[ -2   5  90  -5  -6 -26  12  29  -8  30   3  -4   4 -28  20  -7  10  11
   0  27   0   1 -11  26   3 -20   8  -8  11   7  -3  23 -23 -10 -10  -9
 -12  19   4  43 -14  10 -19 -15  -8  13  -9  -1  10  -1  -2  19 -33  28
  -2  -4  -8  -8   1 -10  -8 -15  -1  21  -8 -17   9   1   6 -12  -5  10
   0 -10  -4  -8  -1 -16  -9  -1 -10  -8   7  10   0 -13  -2   7  13   7
 -19  -1  -8   7  -4   4 -16 -14   4 -12  -2 -35  -1 -14  21  13   4 -21
   1   9   6 -14  -2  -7   8   8  -6  -1 -15  18 -20  -7   5   6 -17  10
  -5   2  -1   1 -13  -7] : HZ, H
[ -8  -2 109   8 -25 -28  17  21 -16  37  13 -11 -20 -42  22 -31   6  11
   0  25  18 -12 -11  38   9  -8   1   2   7   2  -2  32 -46  -3 -10   7
   0  16   5  43 -17   4  -5 -33 -17  14 -15  -5  18  -2  -4  23   0   2
  -2  -3   6 -10   2  -9 -25  -3   4  13  -5 -18  15 -12  -3 -28  -2  11
   4 -19  -3   7 -11 -18 -25  20 -15 -18  14   3  13 -17   0   8 -39  21
   2  17 -10   0   5  -1 -14 -20   7  -9  -3 -60  13  -7  41  17 -13 -29
   9  58  15 -11   5   3  18   0 -14   7 -43  -1 -11 -20  13  -2 -31   5
  -1   4  10  -6 -21  -8] : Lc, H
[-19 -27  36   1 -11 -36  20   1  -1  20   6  -5 -24 -64  24  -3  31  -2
   4  18  22   0  39  43 -24 -19  54  21   1  -3  -7   5 -11  -1  -2   3
  -5  22  60  -9   4 -13 -12  29 -24  -2  -2   1 -21 -21  -4  -5 -51   0
  11   7 -17 -12   5  -9  -7  -4 -29  11  -6  -1  -2   2  -1 -26  -3   4
 -12 -14  75 -20 -31  17 -40   2 -25  -5   5  -9   6  -7 -11 -10 -38 -25
 -10   5 -17  -3   5 -11 -13  -7 -26 -17  34 -82   8 -26  25  29   4  -3
   2  41  -4 -19  29 -10  25   8   5  -9  -2  38  14 -29  28  -1 -16   3
 -23 -10   2   5 -31 -35] : Hl, J
[  2 -21  13  34  -8 -15  31   0   1  28  15 -10  -8  19  14 -33  -3   6
 -20   3  21  -8 -22  25  13 -17 -22  19  21  19  -3  15 -32  -7  -9  -1
   3  -4 -29  51  -5  25  -8 -40  -4  -1  -6  -8  10   0 -14  13 -61  37
 -15   3  30  -1  10   0 -14  -7  22  -4  -1 -10   0  14  10  -9 -13  27
  13  -4 -15 -18  16 -19 -31  10  12   2  -3   2  16  13   8  13   7  19
  16  11   2   2   0   5   1 -16   2  -7 -26 -27   3  -4   9  19 -10 -26
   3  29  21   9 -13 -12  -9  -3  14  10 -19  49   2 -32   4  15  -8  -2
  22  -6  -7   5  15  -6] : Lc, J
[ -3   5  83  23  -7 -24  24  11   1  38   5 -11 -25 -35  19 -13   9   7
  -2  27   8  -2 -16  39  15 -19   0  16  15  -1   2  26 -44   8 -15   0
 -17   0 -16  26  -5  24  -8 -39 -17  17   1  -2  15   4 -10  25 -16  18
  -6   8  21  -7   2 -27 -21 -10  20  23 -13 -15  16   0   3 -18  -6  20
   6 -13 -15  13  -1 -18 -19  13 -15  -1   9   7  17 -13   4  11  34  21
  23  19  -9  -5   1   8 -14   1  20 -11 -11 -46   5 -35  -2  21 -23 -30
   8  24   7  -7  11  -6  14 -15 -20   2   0  12  -6 -15   1 -11 -15   0
  12   3 -16  -2  -5   1] : HZ, J
[ -4  -2  46  27  11 -13  -1   7   9  39  -9   7  -8 -13  18  34  20   0
  13  29 -10  13   0  23 -17  -4  36  23  25   0   5 -16   8  -2  -6 -11
 -17   9  17 -29   4  -2 -25  -7  -2  23  10  20   3 -10  -4   4  22   8
   9   1  31 -16   3 -21  -1 -19  -5  35  -5  -3 -10  23  15  -8 -18  26
  -4  -9  16  13   4   5 -43  -8 -15  32  -6   6   9   7  -3  -9  83 -12
  18  11 -10  -4   8   4 -23  44 -34  -4  16  -8  -5 -40  -6   8 -11  -7
   0  -4 -15 -10  17 -14  16   8 -15 -14  21   5   8  -3   5 -16   5   3
   0 -10 -20   0   2 -14] : GF, G
[ -7  -7  17   9  19   1   9 -17   2  42   0   3  -9 -25   6   7  45  -6
   7  -5  16  -2  30  17 -21 -16  26  30  17   6   0  21  21   4  -3  -4
  -8  18  27 -11   5   1 -16  21 -14   0  12  -8 -16  -4   5 -21 -39   2
   3  -7   1 -19   7 -21  -3  -3 -11  10  -9   1 -19  23  12  -1  -7   8
  -9   1  22   2 -12   5 -16   1 -16   5   1 -14   1   4   0  -5 -16 -28
  27   6   1  -2  -5 -12  -5  -1   1  -8  16 -15  -5 -14  -1  26 -10 -11
  -3  29   0 -13  15  -9  24   3   3  -8  -2  36  18  -5  12   7   4   5
 -11 -10  -5   4 -34 -19] : GF, J
[-10  35  53  -4  10 -19  -5   9   2   6  -6   4  -5 -45  17  36  27   5
  10  28 -27  11  35  23 -29  -7  45  10   2  10  -1   6 -21   1  -5 -11
 -14  32  16 -29  11  -7 -57  12   2   7   7  -4  -9 -14   3  11  12 -14
  12   6  -4 -10   5 -20  14 -20   6  29   6   1 -10  20   2  -8  -9   5
 -16  -1  17  -4  -7  -1 -27   1 -15   6  -6   9   9  -7  -7 -16  33 -26
  -5 -17 -13   1   5   1 -20  17   5 -20  21 -32 -12 -22  33  11  -5  -8
   8  23 -11 -13  18 -15   8  14 -17  -9  30   6   1  23  16 -21  -6   3
 -11  -4 -15  14   1 -14] : GF, H
[  0   9  28 -24 -27 -31  12   6 -22   4  13  -1 -15 -55  19 -25  24  10
  -8  18   2  -3  13  14  -1  -9  11  -1 -13  25   6  32 -66  -1  -6  13
  -3  18 -10  10   1   6  10  -1   2   9 -23  -4  10 -19 -19  19  10   9
  -5   7   4   1   6   9  -1  -7   4  -4  10  -1  23 -12 -26 -35   9 -17
   0 -17   9   9 -11 -12 -13  24  -8 -36 -24   4  12 -10   8  -1 -81  10
  -1   8  -4  -8  12 -19  -3 -47  12  -1   6 -73   4   1  48   3  -6  -4
   7  62   4  -3  10  13   8   2  -2  14   2 -18 -11  -7   6   6 -29  -7
   4  -1  13   1  -7 -17] : Lc, H
[  8   4  -1   5  16  -1   5   0  -6  16  -9   1  -8 -26  15  31  35   3
   6  23 -25  14  35   4 -27 -11  39  21  18  12   0  -4 -11   0   3  -2
 -12   0   8 -40  13   7 -16  14   2  18  11   4  -6 -21 -11  -6   9  13
   7  14  22  -9  -1 -14  18 -23  -9  21   1   6  -9  29   5  -2  -8  18
  -8  10  20  27  -8   9 -36  -5 -17  12 -13  -3   5   6  -5  -8  72 -24
  15   3  -7  -3 -16  -9 -19  24 -19   1  20 -28 -16 -29   4   2 -12  23
   3  -8 -22  -3  25 -29   6  12 -15  -8  19   8   8 -17  -2  -2   3  -3
 -37  -8 -27   6   5 -12] : GF, H
[  4  29  10   4  16  -3   2  19  -4  14 -15   4  -1 -48  20  31  32   7
  12  29 -34  18  38   6 -17   0  46   1  12   6   1  -3 -21   3  -1   0
 -16  19  13 -39   7 -12 -16  12   9  15   7   9  -9 -20 -11   7  18  10
  10   6  11  -4   0 -17   9 -22  -6  18   9   6 -11  25   2  -6 -11  14
 -13  -3  16  17 -10   3 -29   0 -22   7 -19  -4   5  -4  -5 -11  65 -32
   9   3 -10  -5  10  -3 -19  24 -10 -13  23 -29 -20 -22  27   2 -15  15
   4   2 -23  -7  25 -11   2  12 -23 -10  28  -1   6  -1   7 -16   0  -2
   3  -6 -17  11  13 -14] : GF, H
[ -5 -32  17  -1 -26  11  27   8  -6  52  28 -10  -5 -14  13 -20  21   2
  -7 -15  41  -5  22  31  -5  -8 -10  26  11   5  -4  36 -29 -21   1  15
  14  -1  12  18  -6  15  -7   7  -6  -4 -16 -11 -11 -10 -19  -6 -21  37
   6  17  12  -6  11   1   1  -8   4 -12  -3  -1   1   3  -5 -20  -2  18
  14  -8  20  21 -30 -12 -33   5  -3  -5 -19 -19   3  -5   0   7 -55  -1
  34  16  -2   1  -1 -18 -13 -24  -6  -6  -4 -57  -4 -13  49  26 -14  11
   3  58   7 -10  15 -16 -13  10  -1  -4  11  32 -12 -34  10  20 -20  -7
   8  -1  17   2 -25 -16] : Lc, J
[-16  -4  16   7  13 -26  19 -22   6  26  -7   0 -20 -49  16  -1  53   3
   8  11  10   5  40  25 -25 -29  48  37  19  14  -5  11   4  15 -15  -4
  -4  26  20 -10  12  -2 -20  17 -13   3   6   3 -20 -24  -6  -7 -46   3
  -6   4   8 -12   8 -12  -6 -12 -21  15  -5   2 -12  18  10 -15  -8  14
 -22  -7  31  -4 -12   8 -36  -8 -16   7  -8  -5   8  12   1  -4  -8 -25
  20   7 -10  -2   4 -10  -4   2  -5 -17  28 -46  -1 -24  10  27 -11 -14
   4  37  -6 -14  17 -19  22  -3  13  -7  -3  54  26  -5  16  -4   0  -1
  -8 -15 -28  16 -15 -33] : GF, J
[ -4 -16  25  12   0 -31  -9  17   7 -59 -11  -1   7 -25  10  23 -15   1
   8  35 -14   2  12  22 -10  -8  49 -17   2  -5   1 -37  -2  -5   1  -4
 -13  14  47   3   3 -29 -16  11  -8  16  -3  10 -20 -10  -2   4 -13 -13
   5   3 -16 -18  -4   3   8   0 -37  28  -9   1   6  11  13  10  -1  13
 -23  -2  27  -2  -4  20 -26 -14 -14   7   6  13  -5  -1 -19 -10  68 -16
 -51  -8 -10  -4   5   7 -14  28 -31  -9  21 -35  -5 -15   0   9  30  -2
   1 -48 -16  -9   0  -8   4  15  11 -26 -13  34   7 -15  15 -17   0  20
 -17   1 -24   4  19  -5] : Hl, H
[-21   4  36   5   6 -18  -2  -8   9  38   2  -1 -23 -40  23  24  41   1
   9  10   3  11  43  10 -31  -9  48  35   7  -2  -7  12  -1  -8   5  -3
  -3  32  41 -12  12 -13 -22  31  -1   1   2   1 -14  -5  -5  -5  -5   1
   8  -4 -11 -13   9 -21   5 -16 -29  21   0  -5 -11   8  17 -19  -7   5
 -14 -11  39   3 -21  -4 -33   0 -16  11 -14  -8   8   0  -7 -17 -19 -33
  12   9 -11   0  10 -15 -15   3  -6 -12  28 -29  -5 -22  29  25 -12  -8
   2  49 -10 -27  29 -12  24  11 -12  -5   9  26  12  -2  22  -3  -7   1
 -15 -12  -1  16 -26 -32] : GF, J
[-12  30  51 -12   7 -14  -8  18   3  -2  -8   2  -7 -47  23  36  22   2
   4  24 -15  16  63   8 -29  -7  57  11   2  23   2   7 -25  -6  -5 -12
 -12  32  30 -32  16 -17 -28  31   4   7   0   0  -9 -18  -2  -4  11   5
   6   4 -20  -9   6 -23  20 -18 -29  29   1  12 -22  13   3 -13  -3   4
 -21  -7  36  -2 -20   4 -30   4 -15   3 -12   0   5  -4  -2 -24  -2 -34
  -8  -1 -14   3   8  -6 -21  12   2 -21  35 -45 -16 -11  48  13  -3  -7
  10  37 -16 -24  17 -12   8  14 -10  -7  19   6   3  12  18  -7  -7   2
 -22  -7 -10  18  -9  -4] : GF, H
[  4  40  51  -4   1 -12  10  26  -7  15   7   1  -4 -40  30  -9  19  12
  -3  22 -22   6  13   6   4  -1   0   1   6  25   3  41 -84  -8  -7  -3
  -7  21 -21  25  -4  25 -14 -24  17   7  -8 -12  11 -12 -15  30   1  33
  -9  14  -1   0  13 -10   7 -24   5  13   9  -8  -5  18 -13 -27  -3  16
  -3 -12   5  -9  -6  -7 -16  17 -11 -21 -24  13  15 -20  -3  -6   0   4
   2  -3 -14   4   4  -5 -10 -15  35 -14   4 -58 -13  -6  70   6 -19 -22
  20  48  -2 -22 -13  -9 -18   6 -39   9  16  17  -9  -7   3  -4 -14   2
  13   4  -4  21  13  -7] : Lc, J

[  8   7 -43  16  32  79   0 -23   4  10  -6 -19  -6   1   9 -11  14  17
  -6   1 -16 -19  11  50  -1  27  12 -22  29  -9 -22  20 -10 -38  -7  49
 -10  28 -33 -32   2  18  24   7 -19 -35   3   1   9   1 -14  12  45  -9
 -26  21  13  16 -21 -30  13  -4  -6 -39  10   0  -7 -15  35  24   1  19
   4 -10  11  27 -11   2 -31  -2 -36 -16   2 -44  -2  25   3 -18  20  12
   3 -28 -42  22 -15  20  20 -24  13   6 -14 -31   4  -5  29  20   7  43
  54  10  26  38 -39  -1  -5  56  -2 -10   2   3  14   0  26 -18  -3  11
  27  -1   1  44  10  -2] : CN, QD
[-37   6  12   3  35  17  20 -12  14   8   8  -2 -22  -8 -16  -7 -12  -4
   4  16 -34   3  18 -36  -4 -24   5  -4  41   3 -10  -6 -16   5 -10 -25
   3  -6  -1   0  31   4   0 -10   0  23 -25 -28  20  -8   4  -4   8 -10
  17  21  -3  14  -6  13 -14   5  27  48   1  -3  16   9 -10 -21   6   9
  17 -12  11 -17 -22 -16  39 -25  14   4  26  15  10  -6   9  20  33 -11
 -11   0  17   3   2 -14 -22   9  -5  16  22  -6 -40 -11 -58  46   1 -18
  30  -3   5   3   5  -8   6   2   8  -8   5  66   4  19 -71  -2   2  -2
   2   3 -12   8  -7  29] : Ff, QD
[-18  -1 -27 -25  21 -12  -9 -20  -3   3  -6  -9  38   1   8 -17  -8  14
 -11  10   0  -2  -7  27  13  -5  -1  12  -7  15 -11  17   7  38  -2   5
 -36  26  13   5  12  -9  15 -22 -25   1 -28   0  -5  -8  32   1  49  -6
 -14   4   3  -9  10 -18   9 -25  -3 -39   5 -25  12   2  24   5   3 -36
 -21  -9 -11   0 -14 -24 -53 -11 -62 -46   9   1  -4  -5 -38  11  39 -18
  12   7 -25  -8  -6  13  11 -16 -17 -15  -7  -3  15  -5  -4  29  -1  29
  25  34   7  12 -12  -3 -12   3  17   7   6 -16 -15   9  32  12  -9  -1
   3 -13  -6  41  -2  -7] : CN, QD
[-14  -2 -16  13  56  60   6 -46  16  -3   5   2  -3   4  -6   0   1   0
 -12  15 -15   4  19   3   4   3   3  -7  30  -9 -19   5  -6 -31  -6 -18
   5   3 -16  -5  10   0   4  17  12 -13 -14  -4  41  -2  15   2  12   1
 -24   3  10   0   5   7 -30  13  -1   9  26   1  -2  13  21  -3   2  12
  11   0  18   0 -17 -10 -20 -15 -39  -9  20 -20  -6  10 -17  11   7  32
   3 -16 -23   5  -2  18 -13   3   4  15   6   0 -38  -5 -24  26 -10  17
  16  10   5  19 -22  -2  -5  -5  -8   0  -8  39   6   1 -26   0 -12   1
  -9  -3   3  33 -16   0] : Ff, QD
[-29  12   2  17  79  40  24 -54  17 -10   0   3   4   9  -7 -18   9  -2
  11 -10 -32  18  10 -20  12   8  18  -4  19  -8 -11 -14 -20 -14  -1  -1
  26  -7 -12 -25  26 -10 -10  17  18  -1 -14 -44   7   7  10  12  -9  11
 -13  10   4  25   7 -37 -15  16  14  53  19   3   5  -1  14   3   8   6
  15 -16  22 -12 -31 -17   2  -5 -28  -4  44 -20 -26  23 -24  15  49   8
 -19  -9 -37   9  -5 -15 -23  12   2   0  16 -16 -52 -11 -59  21 -10   6
  16  -1   5  13   7   4 -19  10 -30   4   0  47 -11  -5 -39  -2  -9 -23
  12  -2   1  22 -14  12] : Ff, QD
[-16 -15 -16   5  56  60  23 -30  13  -5  -9  -6  12   0   6  -8  -7   4
   9  -6 -16  11  31   0 -10  -8   8   0  22   0  -4  -9 -21   7  -3  -9
   0   0 -16   2  13   4  14  -9 -13   3  -1 -18  24   0  14  -5  16 -10
  -7   1  -2  19   1 -17  -6  -7  31  28   9   1 -16  -6   6  -4  14  -2
 -10  -6   4   0 -36  -6  20 -21 -25 -22   5 -13 -20   6 -24  15  43  -8
   6   1 -27   2  -7  -8   0  -3   3  13  19  -7 -33  -8 -28  37  -2  25
  53   9  12   6   3  -1  -7  11  -5  -2   4  37  -2   9 -29  -4 -22   3
  15  -2 -19  36  -5  12] : Ff, QD
[-13   9  -8  38  39  76  19  -8  12  25  -1   2   1   3   2 -15   4  11
   2 -29 -16  -7   5 -12  -8   5  13 -14  18   9 -27  -6 -20 -46   0  12
  13  10 -20 -41  12  21  -2  22  15 -19  25   2 -13   9 -15  18  14  -8
 -21   5  -5   6 -11 -22  -2  -3   1  15  16   6  -7  -5  24   4  -1  26
   8   8  11   8 -24   6  22 -10   4  18  -2  -1  -2  14   0 -10   9  17
 -10 -19 -35  14 -25  -3   5  -8  -4  18   9 -11  -8  -5   9  30  23  23
  31   5  16  13  -8   4  -4  43 -20 -20   4  34  11   8  -6 -32 -10   1
  15   1  -1  17   4   1] : Ff, DH
